Each new row is followed by what is left after taking away its nearest point in the smallest flat space through zero that holds the last named rows
In the rows, 128 means zero.
sapam (5 x 35)
[[129  96 126 104 157 130  97 140 119 128 147 116 155 113  95 125 116 135
  149 120 117  96 128 191 124 137 155 141 121 147 167 147 133 136 142]
 [158 128  83 115 160 144 129 119 147 160 145  98 158  88 111 118  96 125
  124 121 114 119 106 151 115 115 134 147 108 126 169 167  89 137 123]
 [113 165 136 132 114 111  96 100 144 130 140 135  98 139 116 118 141 119
   85 120 134 164 128 110 107 146 156 120 151 110 112 111  92 113 111]
 [ 71  59 122 158 135  20  76 102 100  59 171 187 152 106 107 106 135 126
  126 109 121  98 132 174 108 190 194  95 133 146 140 159  62 125 123]
 [113 125 174 116 137  96  64 131 126 135 152 128 129 161  85 101 155 127
  133 121 124 152 134 148 141 161 193 122 146 102 144 117 147 117 135]]
New rows
[ 88 125 130 143  92 113  96 109  84  75 187 124 124 121 139 139 160 130
 140 143 121 102 115 125  92 134 156 141 138 175 100 105 132 126 146] -> [122 141 118 140 105 134 116 114 101 116 183  96 139 118 141 127 152 126
 148 149 115 121 100 101 110 113 147 152 123 148 116 119 140 129 145]
[150 116 102 106 131 132 174 142 166 146 115  94 168 137 133 134 110 129
 125 143 116 103 159 104 147 109  68 137 101 117 145 139 162 143  95] -> [120 119 120 105 122 104 132 127 162 124 130 113 149 147 114 130 124 127
 104 133 120 109 169 121 129 138 103 127 123 121 136 124 143 133  90]
[117 106 151 161 137  89 124 142 144 146 121 114 159 114 141 129 143 133
 158 173 110 168 125  80 144 139 149 123 102 130 129 157 160 113  73] -> [109 121 143 140 134 122 112 137 145 137 119 109 137 103 133 152 132 137
 137 167 115 150 133 113 112 135 140 136 114 163 125 143 148 113  72]

soden (5 x 35)
[[ 73 177 125 135 152 157 189 172 141 132 135 128 154 169  69 143  85 139
  182  88 129  96 102  98 100 142 122 130  98 101 138 163  69 175 126]
 [ 88 157 138 132 119 142 176 145 136 149 132 155 115 151 107 148 101 156
  171 113 130 106 136 104 123 126 127 116 103 117 133 155 110 148 109]
 [ 95 158 127 126 118 155 179 150 139 166 130 149  97 143 126 169 120 179
  157 122 129 124 147 117 136 128 131 154 123 129 119 162 103 147 134]
 [ 54 158 177 127 115 152 168 176 125 137 167 174 109 129  85 152  87 203
  202 116 142 130 132  82 132 135 124 119  94  90 119 123 139 154  95]
 [ 81 168 130 134 127 146 197 152 141 156 127 155 121 166  97 150  95 149
  183 103 126  90 132 102 113 128 124 110  96 115 138 170  92 158 109]]
New rows
[169 136 117 167  53 154 120 113 159  43 149 103 154 144  95 110 105 197
 117 160 133 142 142  94 119  91 108 166  98  93 171 131 162 124 107] -> [190 126  93 156  86 152 156 139 160  80 141 108 148 148 108 107 145 182
 135 165 109 121 149 127 105 102  89 149 110  99 161 138 160 123 124]
[117 116 133 119 164 154  89 155 121 163 167 101 155  88 130 110 138 159
 168 141 115 180 140 139 127 150 114 143  96  84 109  87 131 129 160] -> [124 127 118 132 135 142 100 107 133 170 136 106 147 117 144 113 119 132
 151 134 116 151 155 131 126 127 126 123  81 106 134 126 111 124 141]
[112 147 164 106 100 122 144 157 115 114 156 144  81 106 163 161 140 158
 133 123 131 168 138 103 132 149 119 109 107 128  73 122 162 114  95] -> [131 152 134 113 118 118 142 143 123 102 135 113 112 127 157 148 138 110
 111 108 125 150 118 113 114 150 120 111 110 137  88 140 126 121 110]

vufi (4 x 35)
[[ 67 132 124  96 118 106 101 147 104 143  81 145 141 135 101 143 105 144
  104 135  78 136  94 107 113 157 133  84 142 184 124  69 137 166 141]
 [127 134 141 127 136 112 111 157 132 121 107 158 113 127 143 150 143 162
  146 106 140 170  93 106 166 147  97 139  97 184 143 128  90 127 128]
 [124 131 125 115 170 158 137 101 135  94 157 115 120 148 134 141 144 129
  155 150 144 123 129 114 142 117 113 173  91 125 150 172 104 126 126]
 [131 138 125 133 117 144 140 131  91 136 146 117 145 122  94 123 144 124
  117 147 130  91 112 110  85 106 146 118 176 119 113  95 173 134 166]]
New rows
[113 117 187  59 133 136 135 156 104 105 117 110 137 129 104 124 114 156
 133  97  80 151 112 133  98 145 156 101 127 102  59  93 163 155 129] -> [139 117 192  71 143 144 143 152 117  93 134 109 127 128 121 124 129 158
 151  90 106 158 119 136 116 137 144 127 109  91  67 123 146 138 122]
[132 112  86  58 211 158 125 131 121 119 141 128 143 108 119 115 153 121
 176 117 133 188 127  92 127 145 132 149 100 142 131 139  95 169 142] -> [153 107  87  78 178 143 128 142 122 143 135 128 148  90 120  96 144 109
 158 101 132 183 143 114 114 142 148 123 131 118 112 121 118 160 139]
[141 149 124 134 178 119 119 109 175 123 112 156 110 129 154 153 138 131
 175 109 153 164 135 139 187 124 104 157  80 147 126 162  86 108 108] -> [128 152 116 132 157 123 124 109 145 142 113 144 131 124 120 142 131 118
 149 127 132 128 132 136 139 113 132 125 132 133 105 119 135 122 133]

Kuzab (2 x 35)
[[123 137 169 124 128  63 144 140 101 127  92 190 117 148 174 145  91 167
  161 111 115  80 195  50 128 134  90 171  98 131 159 154 173 165 157]
 [117 130 204  95 173  68 176 105  96 110 126 136 159 162 204 109 127 124
  151 111 101 104 148   3 171 122 203 162 131 172 131 110 110 167 119]]
New rows
[136 127  77 137 116 156 112 134 138 137 145 108 133 113  96 130 141  94
  99 166 139 168  93 200  86 141 156 118 138 121  95 118 103 120 110] -> [131 132 112 129 124 112 129 136 118 133 126 141 133 130 134 135 122 113
 120 154 127 139 131 137  94 143 150 146 123 131 112 128 123 146 123]
[135 118 128 167 125 113 110 141 142 157 121 129  80 135 114 143 154  62
 150 142 112 169 181 179 108 127  77 154  75 105 144 134 199  98 135] -> [131 116 150 153 147 107 127 126 136 149 133 111  99 144 134 128 166  46
 149 140 104 174 167 146 129 122 126 155  87 125 135 116 175 104 121]

nim (4 x 35)
[[ 88 215 122 112 115  95 131 109 132  74 137  91 151 107 157 100 160 125
  127 100 165 153 138 153 106 143 103 109 166 192 119 156  94 148 136]
 [ 95 181 149 136 114 100 118  93 166  80 165  96 151 110 147 128 149  98
  142 113 147 142 120 157 119 117 115 103 144 179 111 160  99 131 152]
 [140 160 105 104 112  97 153 132 132  83 181 110 129 110 155 111 161 119
  141  78 248 168 148 136 137 154  95  94 142 176 101 195 132 149 197]
 [ 56 238 141 120 117  95 118  99 133  64 116  80 164 112 150  95 145 118
  119 122 113 137 123 156  92 135 114 124 172 195 131 130  72 141  88]]
New rows
[115 149 119 120 138 127 153 116 197 101 144 136 131  86 130  74 140  98
 113 109 162 154  89 175 109  87  68 121 146 172 125 158 136 167 143] -> [129 114 116 121 148 146 154 135 177 130 119 155 119 101 113  77 118 110
 104 128 133 138  86 156 114  88  82 141 133 137 138 130 150 160 115]
[111 142 159 131 122 120 127 120 151 121 151 110 111 132 148  97 129 110
 120  95 169 149 168  99 165 156  97 168  98 151 135 159 131 156 122] -> [113 130 161 141 128 133 115 112 155 149 130 120 109 131 145 109 132 123
 118 105 123 140 169 105 160 142 105 172  97 135 142 138 133 152 116]
[165 153 104 121 138 133 127 119 116 192  99 109 116 111 159 126 143 174
  59  82 154 204 133 118 152 120 134 158 138 132 142 145 114 125 163] -> [147 146 139 136 135 128 120 113 134 165 122  98 125 123 142 132 110 135
  64 105 140 186 103 111 159 108 149 168 121 131 142 143 103 107 134]

Lafu (5 x 35)
[[131 138 113 102 142  85 127 117 126  99 129 129 131  99 120 127  99 160
  143 120 119 145 119  86  96 125 103 156 128 145 132 103 116 160 118]
 [171 131 164 102  52 149 141 170 100 125 183 120  86 148  94 129 172 116
  115 181 140 143 145 177 178  88 152  77  85  79 131 123 138 182 211]
 [168 122 140 159  57 202 153 148 153 166 164 115  95 185 143 137 181  61
  148 150  95  73 123 190 146  87 178  41 152 125 149 167 131 102 181]
 [108 120 142 104 115 130  99 112  99  98 111 102 121 131 104 137 136 107
  133 124 180 126 116 168 124 145 106 139  88 114 122 119 151 156 149]
 [121 137 116  35 176  54 205 114 138  83 178 126 117 124 164 130 140 186
  126 112 135 142 116  60 101 122  87 171 157 109 127  45  88 192 102]]
New rows
[ 79  95 125 171 148 140  93 118 110 119  88 122 194 104 108 148 110 127
 130  84 161 176 128 150 144 161 105 147 110 147 102 119 157 137 129] -> [113 102 122 155 126 141 142 133 132 126 137 125 172 122 128 149 133 130
 141  97 124 162 126 136 143 125 121 115 140 144 116 107 134 152 148]
[130 123 133 194 129 138 120  92 142 143 107 173 178 169 137 160  93 165
 161 122 100  94 114 142 103 164 106 171 177 200 134 177 160  80  86] -> [144 125 156 145 105 124 144 112 118 123 149 167 153 177 122 160 123 179
 143 149 126 116 124 155 133 148 102 164 148 156 129 145 159 136 125]

lorer (3 x 35)
[[137 106 136 144 152 129 122 133 180 124  56 121 137 100  39  69  76 121
  129 164 139 134 176 162 137 171 136 178 103 153 106 173 123 120 111]
 [125  97 182 134 157 132  74 106 122  27 141 142 123 130 155 191 183 141
  136 103 130  85  78 103 106 116  64 124 136 215 127 106  83 188 167]
 [109  79  90 159 124 170 132 104 177 151 106  95  95 123  76  59 103 115
  110 194  75 179 147 125  89 154 153 146 148 137 114 203 163  91 146]]
New rows
[122 120 139 159 128 116  88  94 129 106 134 149 126 122 136 145 154 144
 126 125 146  59  92 120  98 138 139 149 107 169 152 146  80 133 104] -> [121 132 116 156 114 117 109 100 127 145 138 143 125 125 135 126 139 139
 122 133 141  77 105 124 103 138 163 145 109 134 155 152  99 110  93]
[117 112 109 153 113 163 120 113 131 136 169 108  88 127 146 144 144 150
 117 151  78 168 101  91 101 109 117 106 125 147 128 146 131  96 153] -> [135 137 129 141 125 135 123 136 130 136 139 123 116 113 123 144 120 152
 128 133 119 145 126 117 136 119 117 124  96 140 125 127 113 105 124]
[166 124 145 168 178 105  85 152 137  97  61 142 137 113 105 118 105 110
 126 135 163  74 146 137 145 165  93 144 117 164 144 123 137 133 114] -> [153 130 113 166 152 119 103 144 117 131 104 132 119 132 147 123 123 108
 117 138 135  98 128 116 129 145 110 114 141 129 156 121 164 112 125]
